The rows lie along a hidden order. The number after each row says roughly how far along it the row is, from 0 to 10. A new part has a new order.
[ -4 -23  16   7  -4  -8  -1  -3  14  -7  -2   1 -20  -4   3   6   4   7
  18   0   3   4] => 4
[ -2  -2  24   2  -5  -5  -5  -3   3   5   2  -5 -13   1   3   3   1   3
  16  -1   3   6] => 0
[  2  11   8 -11   2   4   2  -2  -5  10   1   3   5   4  -9   0  -4   0
  -3   7  15  -1] => 3
[-10   5   8 -27   4   5   1  -3 -12   6  -1  -1  -1   1  -1  -1 -10   1
  12   2   8   1] => 3
[-11  21 -12 -18   9   8  10   1  14   4   0  10  10   2  -4  -1 -33  -2
  -6   4  -1  -2] => 5
[  4   0  -1  38  -2  -4   1   1  28 -10   1   7   0   2  -2   6   2   2
 -12   1  -2  -1] => 7
[-11  15  -9 -21   7  12   4   2   2   4   2   3  13   5  -7  -1 -20  -1
   0   3  10  -3] => 4
[-15  18   3 -22   4   8   4   0 -13  14   3  -6  19   7  -7  -3 -21   0
  11   7  16  -3] => 2
[ -5   9  -3 -23   6   5   3  -2   0  10  -1   0  -8  -2   0  -5 -22  -4
  -2  -1  -2   0] => 3
[ -3   1  -2 -24   1  11  -3  -5 -20   6   2   0   0   5  -4  -3  11  -2
  -1   0  13   1] => 5
[-18  -4  14 -15   2   3  -1  -2  -5   0   1  -5   1   0   3   0  -6   4
  15   3   8   0] => 4
[  9  -5 -18   8  -1  -2   4  -4  13   2   0  10 -14  -2   4  -3   3  -4
 -18  -3 -12   1] => 9
[ -2 -10   3  45  -3  -2  -6   2  26 -18   1   6   2   2   0  11  19   5
  -5  -1  -2   0] => 9
[  2  -2   8  32   0  -4   4   1  36 -19  -3  11 -13  -1  -2   9  -5   2
  -3  -3  -6   2] => 5
[-15  13  11 -32   6   4   7  -3  -5   4  -4   0   6   0  -5   2 -33   4
  17   8  10   1] => 0
[ 6  4  1 17 -3  1 -2  1  0  2  1  6 10  5 -7  6 17  1 -7  2  8  0] => 8
[ -8  11  -7  -2   5   4   0   4   4  -4   0   3  20   1  -3   1 -10   1
  -8   5   5  -4] => 8
[  0 -16  -6  14  -5  -1  -4  -2   2  -3   3   2   1   2   3   3  22   2
   0  -3   0   1] => 10
[-12   0   8 -30   0   8  -3  -3 -31  12   3  -7  13   5  -3  -5   6   1
   7   6  18   0] => 5
[  8 -21   7  18  -7  -7  -5  -6   1  -1   0  -2 -20  -2   4   1  24   2
   4  -3  -2   2] => 6
[  7   4  -5  28   0  -3   2   4  26   0   1   8   6   2  -6   3   4   0
 -17   3   1  -2] => 8
[  2  24 -14  -4   5   7   5   3  -1   6   1   3  19   4  -4  -6 -11  -5
 -23   3   0  -6] => 8
[-10  12  20 -21   2   4  -2   1  -8   3   1  -5  11   4  -8  -1 -13   3
  16   4  20   0] => 2
[  9 -13 -10  30  -4  -2  -1  -3  11  -6   0   2  -6   1   3   4  23  -1
 -14  -6  -8   1] => 10
[-12   6  -8 -24   5   6  -1   1 -26  16   1 -10  11  -1   0  -6 -18  -5
   6   0   3   1] => 3
[ -5  12  10 -25   3   6   1   1 -12   3   1  -5   3   3  -8  -3 -11  -1
  10  -1  15   0] => 1
[  0  15 -26 -22   7   8   5   0  -2   9   0   6   8  -1   0  -6 -21  -6
 -18   1  -8  -3] => 7
[ -4 -12   5   0  -2  -3  -2  -2  -5   5   1  -5 -11  -3   5  -2   3   0
   6   0   1   1] => 5
[ -7  -2  -1  21   0   1  -3   4  10 -12   1   1  14   1  -2   6   0   3
  -4   3   3  -2] => 8
[  2 -23  15   8  -4  -6  -2  -4  19  -9  -2   4 -30  -4   2   6  13   5
  15  -6   0   6] => 5
[ -7  14   8 -30   2   5   2   0 -23  15   1  -7  10   3  -6  -6 -15  -1
  10   6  14  -1] => 2
[-11  10  18 -18   3   5   3  -2   1   2  -1   0   6   4  -8   2 -12   4
  12   3  17   0] => 4
[ -3  -4  -4 -34   2  15  -5  -7 -29   1   1   1  -3   4  -2  -1  16  -3
   0  -5   9   3] => 6
[ -1   8 -13 -24   5   4   4  -4  -8  18   0   3  -9  -2   3  -7 -15  -7
  -7  -2  -6   1] => 5
[-15   7  -9 -21   5  10  -2   1 -17   9   1  -4  22   3  -3   0 -13   1
   5   4  10  -2] => 6
[ -7 -10 -15  -8   3   4   0  -3   1  -5   0   1  -5  -2   7  -1  -4  -1
  -5  -5  -7   0] => 8
[-14  12  13 -27   4   8   0   2 -13   2   1  -6  10   4  -8  -3 -16   1
  14   3  19  -1] => 1
[  6   5   0  27  -1  -1   1   2  20   3   2   7   1   2  -6   2   2  -1
 -17   4   2  -1] => 6
[-1 12  8 -9  2  2  3 -1  0 11  1  0  3  3 -5 -3 -9 -1 -3  2  9  0] => 4
[ -8 -28 -12 -21   2  19  -8  -7 -21 -28  -1  -3 -11   3   0  11  29   2
  12 -18   7   6] => 8
[-14   8   8 -24   5   6   4  -4  -4   8   0   4   0   3  -2   0 -11   1
   9   4   9   0] => 5
[ -3 -11   0  27  -1   0  -2   0  18 -10   0   3  -1   0   0   9   6   4
  -2   1   0   1] => 7
[ -7 -23  26  40  -7  -5 -11   1  13 -15   2  -2   0   2   0   9  32   9
   6   3  12   1] => 8
[ -1 -25   4  15  -4  -2  -3  -3  12  -6   1   2 -20  -2   3   4  15   3
   4  -3  -1   3] => 6
[ -3 -27   4  24  -5  -5  -6  -3  16  -5   2   4 -15  -3   6   5  17   3
   0  -1  -5   3] => 9
[ -8  22   4  10   3   4  -2   7   1   6   4  -2  33   7  -6  -2  -3   1
 -11  10  13  -7] => 7
[ -1 -24  15  25  -6  -4  -6  -4  12  -9   1   2 -13   0   1   8  23   6
   5   1   5   2] => 7
[-11  -7  16 -14   2   3  -1  -1   2 -10  -2  -3  -6  -1  -1   4  -6   5
  16  -1  11   2] => 3
[  3  17 -25 -27   4   5   5  -4 -15  21   0   1   8   0   0  -9 -20  -7
 -13   1  -6  -3] => 6
[-20  12   5 -17   5   8  -1   3  -4   8   3  -3  19   5  -6   1 -18   2
  11   5  17  -2] => 4
[ -7   8  12 -10   0   3  -3   0 -14  13   3  -4  15   4  -5  -3  -3   2
   4   8  17  -1] => 4
[-6 -5 13 37 -4 -4 -4  4 18 -5  3  1 17  4 -5  8 11  7 -1  8 13 -1] => 8
[  8 -16  16  18  -7  -7  -5  -3   3  -2   1   0 -15   0   0   4  22   5
   8   3   7   1] => 5
[  9  -3   6  29  -1  -8   6  -1  29  -6  -3   7 -19  -4   0   4  -7   0
  -8  -2 -10   2] => 5
[  2   4  -2  34  -1  -5   2   4  28  -3   1   6   8   2  -4   3  -3   2
 -14   5   0  -3] => 8
[  1  -8  -2  41  -4  -5  -4   1  24  -6   2   5  -4  -1   5   5  14   2
 -11   1  -8  -1] => 9
[ -1  11  -3 -23   2   9  -2  -3 -21  15   2  -2   7   5  -6  -3   1  -2
  -2   2  13  -1] => 6
[ -3 -18  20  37  -5  -3  -4  -2  24 -14   1   5  -7   2  -2   8  23   8
  -1   3   8   1] => 8
[ 10   3   8 -18  -1  -4   1  -2 -12  18   0  -5 -11   0   0  -5   3  -3
   2  -1   4   4] => 2
[-15 -14  -1  -3   0   4  -5  -1  -4  -8   2   0   6   1   3   4  10   5
   7   1   8   0] => 9
[ -6 -23   9  19  -3  -5  -1  -3  24  -6   1   5 -19  -3   4   5   6   5
   6   0  -1   3] => 7
[ -7  16   4 -26   4   6   5  -2  -7  11   0   0   1   2  -6  -5 -19  -3
   3   2   9   0] => 3
[-23  11  10  -5   5   7  -6   8   2   1   4  -7  25   6  -5   2 -11   3
  10   4  18  -3] => 5
[ -8   8 -18 -19   6   9  -2   2  -8   3   2   0  16   1  -1  -3 -12  -3
  -8   0  -1  -2] => 7
[-12  10   1 -20   2  10  -5   0 -22   8   4  -6  19   7  -7  -2  -3   0
   7   4  19  -3] => 4
[ -9  -7  10  45  -1  -6  -1   3  34 -13   0   7   5   0   1  12   1   7
   0   4  -2  -1] => 8
[-10   1   0  -3   3   7  -6   3  -1  -4   2  -3  11   3  -7   3   1   1
  -1  -1  11  -1] => 6
[  6  -3  -3  29  -2  -2   0   5  18  -9   1   6  11   2  -6   5  15   3
 -13   1   5  -2] => 10
[ -6  14  12 -28   3   5   2   0 -14  10   0  -3   9   4  -8  -3 -12   1
  11   4  18   0] => 2
[-17   5   7  10   4   2   0   4  11  -8   0  -3  15   2  -2   5 -12   4
   6   3   8  -2] => 5
[ -9  -2   1 -13   4   4   2  -3   6   1  -1   0  -9  -1   1   1 -13   0
   4  -2   3   1] => 5
[ 1 11 19 -8  0 -3  0  1 -1  9  0 -5  2  2 -5  0 -8  2 12  2 13  1] => 1
[ -6  22  -4  12   4  -1   1   5   9  12   3   0  21   2   0  -5 -22  -3
 -18   9   1  -6] => 6
[-15  10  14  -5   1   8  -7   2 -12   6   4  -4  24   8  -8   1   3   4
   7   8  24  -3] => 5
[-9 15  0  4  2  7 -1  5  0 -2  2 -1 29  6 -7  1  1  2 -8  5 11 -5] => 9
[-12 -16  -2  -6   2   4  -1  -6   6  -9  -1   2 -13   0   5   5   3   3
   7  -4   1   2] => 7
[ -9 -25   3  23  -4  -1  -7   0  11  -9   3  -1  -8  -1   5   5  16   4
   6  -3  -1   2] => 7
[-15  14  25 -25   2   4  -1   3 -13   3   1  -9  14   4  -9   1 -17   5
  23   6  23   1] => 0
[-2 -5 -5 17 -1  1 -1  1 12 -7  1  4  4  1 -1  3  6  2 -8 -1  1  0] => 8
[ -3 -12  -5  33  -2  -1  -3   1  18 -12   1   5   0  -1   5   6  12   2
  -8   0  -9  -1] => 9
[ 15  -5   5  41  -5  -7  -2  -2  34 -10   1  12 -26  -2   1   2  16  -1
 -21  -3  -9   1] => 9
[ -4   3   1 -25   1   2   0  -3 -23  16   1  -5  -4  -1   4  -8  -5  -4
   4   0   0   0] => 4
[  8  -2   0  26  -2  -1  -1   3  21  -7   1   6   1   2  -7   6  10   1
 -13   0   5   0] => 7
[  1 -11  14  -5   0  -6   3  -5   6  -2  -3   2 -19  -3   4   3  -5   3
  12  -1   1   5] => 3
[ -5   7  16 -13   0  -4   3  -4   0  12  -1  -4  -3   0   0   1 -18   3
  16   5   5   2] => 0
[-3 -7 -8 -4 -2  1 -2 -4 -4  5  3  4 -7  1  4 -2  7 -1  0 -1  1  0] => 8
[ -4   9   5 -19   1   7  -1  -3 -15  11   2   1   8   5  -8  -2  -4   0
   1   6  15  -1] => 5
[ -6  12  11 -26   2   5   1  -1 -18  12   1  -5   9   3  -7  -3 -10   1
   8   4  16   0] => 3
[ 11  -2  -1  29  -1  -1   4  -3  29 -11  -1   9 -17   0  -4   6   1   0
 -16  -4  -5   1] => 6
[-19 -25  13  36  -5   0 -12   4  14 -18   5  -2  15   4   2  12  29  11
  14   4  11   0] => 10
